Each row is followed by its group and then its class within the group.
[-1.00 -0.90 -4.86 -1.05  4.83  0.36  2.93 -1.17 -1.44  0.83 -0.66 -0.81
  0.94 -0.21 -5.16  1.89 -0.91 -1.32  0.70  1.81 -2.79] : rimam [83]
[ 1.71  2.06 -1.67  0.66  0.80 -3.34  1.20  4.07 -0.78 -0.31 -4.68  1.72
  2.26  2.73  0.46 -2.14  0.11 -3.97  2.31  2.18 -2.84] : salu [84]
[ 2.13  1.42  0.03  0.92  0.57 -3.37  0.13  4.28 -0.47  0.01 -3.27  2.25
  3.32  1.32  1.89 -0.27 -0.40 -1.57  1.62  2.14 -1.50] : salu [84]
[-0.35 -1.37 -3.85 -1.61  4.40  0.66  1.08 -3.62  0.75  0.09  1.20  0.40
 -0.19 -1.97 -4.79  0.54  0.74 -1.04 -0.12  2.34 -1.90] : rimam [83]
[-3.48 -0.62 -4.23 -0.26  2.89 -1.70  0.73 -2.37 -1.41 -3.76 -0.36 -0.69
 -0.60 -1.16 -3.73 -0.92 -0.18  1.37  3.72  2.04 -1.78] : rimam [83]
[ 2.79  1.85 -0.74  1.37 -0.16 -4.05  0.21  2.17  0.30 -0.04 -3.64  2.20
  3.62  1.19  1.44 -0.46  1.20 -3.53  3.30  2.18 -2.29] : salu [84]
[ 0.01 -2.00 -3.52 -0.98  2.44  2.89 -0.16 -2.22  0.01 -0.62 -0.20 -0.82
  0.22 -0.28 -4.57  0.86 -1.41 -1.28  0.12  1.87 -0.05] : rimam [83]
[ 0.87  2.78 -1.74 -0.68 -1.42 -5.29  1.53  2.04 -0.66 -2.18 -4.50  1.77
  2.55  0.41  2.22 -1.93  1.82 -0.90  8.28  1.50 -2.95] : salu [98]
[ 2.59  0.51 -1.38 -0.50 -0.79 -3.97  0.44 -1.76  1.91 -0.48  1.37  0.15
  2.74 -0.03  0.40  1.75  1.01  1.71 -1.69  2.53 -1.45] : mipa [94]
[ 1.78 -0.46  0.46 -1.13  2.04 -1.40  1.04 -0.93  1.40  1.25 -0.61  1.82
  3.69 -1.57 -4.63  0.92  0.36  1.24 -1.88  2.77 -0.28] : mipa [94]
[ 2.60  0.30  0.18  0.13  4.53 -1.88  3.33 -2.15  1.51  1.55 -0.79  1.30
  3.06  1.00 -4.34  0.38  0.11  3.31 -4.43  1.69 -0.75] : mipa [97]
[ 1.60  0.75 -1.77 -0.36  2.57 -3.89  3.58  0.64  0.98  2.58 -0.15  0.51
  3.45  0.97 -3.01  1.66  0.38  3.68 -3.05  0.52 -1.97] : mipa [97]
[ 1.74  0.90 -1.05 -0.60  0.14 -4.41  1.48  0.91  1.39 -1.71 -0.61  2.82
  3.99  1.61 -4.69 -2.24  0.99  1.43 -1.23  2.37 -2.78] : mipa [97]

Each row is followed by its group and then its class within the group.
[ 0.03 -2.10 -0.45 -0.23  1.36 -0.69 -1.03 -1.08 -0.91 -1.41  1.12  0.65
  0.22  2.77 -1.18  0.03  0.88 -0.44 -2.06  0.45  3.63] : (40) ledoz
[-4.79 -0.71  1.32 -1.74 -2.36 -0.78 -3.91 -4.14 -0.53  0.74 -1.42  1.38
  0.65  6.02 -2.53 -0.49  0.16 -0.69  1.07 -0.72  2.31] : (48) tarab
[-0.62 -3.07 -1.91 -0.15  1.59 -0.78  3.14 -0.52 -1.37 -1.44 -1.77 -0.79
  0.79  3.18 -0.53  2.73  1.16 -0.63 -2.57 -0.24  3.93] : (40) ledoz
[-1.02 -2.61 -0.66 -1.26  0.44 -1.07  0.29 -1.67 -1.62 -1.83 -0.74  2.02
 -0.35  3.16 -0.41  0.20  2.34  0.26 -2.24 -0.45  3.26] : (40) noro
[-0.95  2.08  0.39 -1.45 -0.89  1.17 -1.27  2.47 -0.36 -0.74 -3.46 -5.50
 -0.04  2.69  0.82  1.18 -0.93 -0.27 -0.52 -0.28 -0.95] : (38) turuf
[-1.31  1.51 -0.64 -0.31 -1.14 -2.16 -3.78 -1.08  1.33 -1.57  0.14 -3.40
 -0.69  1.80 -0.94 -0.85 -0.62  0.04 -3.35 -2.46  2.42] : (43) noze
[-0.64 -1.66  1.12 -0.62  1.93 -0.65  0.73 -0.66 -1.00 -0.65  0.15  2.29
  1.15  3.36 -1.16  0.52  0.07 -0.13 -1.01  0.15  1.94] : (40) ledoz
[-0.25  2.67 -0.14 -0.99 -0.08  0.04 -3.16  0.80  0.98 -0.09 -0.39 -3.57
 -1.44 -0.73  1.72 -1.38  0.81  1.14 -3.04 -1.55  3.32] : (43) Fere
[-0.49  1.58 -1.50 -0.30 -1.09 -1.34 -3.02 -0.68  0.76 -2.66 -0.20 -1.96
  1.30  0.56  0.21 -1.29 -1.63 -0.26 -2.98 -2.28  1.90] : (43) sis
[-1.43 -0.34 -0.28 -1.75 -2.23 -0.73 -4.08 -3.20  0.33  0.26 -0.95  0.87
  0.89  5.25 -1.06 -0.37  0.15 -0.84  0.36 -0.58  1.53] : (48) rodud
[ 0.32 -1.72 -1.03 -0.26  0.89  0.09  0.22 -0.12 -1.31 -1.62 -0.21  0.48
 -0.78  4.45  0.58  0.87  2.23 -0.13 -3.18 -0.50  2.10] : (40) Bido
[-1.53 -2.80 -0.32  0.51  1.57 -0.94  1.27 -0.52 -1.65 -1.25  0.28  1.46
  0.29  1.30 -0.14  0.26  1.25 -0.03 -2.15  0.06  2.87] : (40) noro
[-1.17 -2.82  1.30  0.89  1.14 -0.12 -2.45 -0.78 -1.46 -0.29  0.21  1.84
  1.04  3.58 -2.41  1.26  1.95 -0.03 -0.18 -0.26  1.19] : (40) ledoz
[-4.16 -0.83  1.51 -1.50 -3.77 -0.83 -9.84 -2.62  0.69 -2.03 -1.63 -1.61
 -1.60  6.87 -2.63 -1.04  1.97  0.80 -0.15 -1.09  3.90] : (48) Ser
[-2.70 -0.64  0.41 -0.97 -1.44 -0.94 -3.86 -2.67 -1.39  0.58 -0.99  1.70
  0.18  5.87 -1.78  1.74  2.49  0.84  1.60 -0.04 -0.82] : (48) tarab
[-1.97  2.27  1.47 -0.92 -0.82  0.98 -0.32  1.78  0.25 -0.23 -3.68 -9.40
 -2.12  2.28  0.40  0.57  1.22  0.57 -0.46 -0.25 -0.22] : (38) daga
[-2.75 -2.31 -1.11 -0.37 -0.06 -1.69 -1.62 -1.75 -0.97 -2.08 -0.08 -0.22
 -1.22  3.49 -1.82 -0.19  1.29  0.46 -2.81 -1.45  5.32] : (40) Bido
[-1.19  1.23 -1.82 -1.04 -1.33 -2.86  0.43 -0.68  1.31 -0.85 -1.79 -3.94
 -0.36  1.63  2.00 -1.33  0.98  0.11 -2.88 -1.90  4.04] : (43) sis
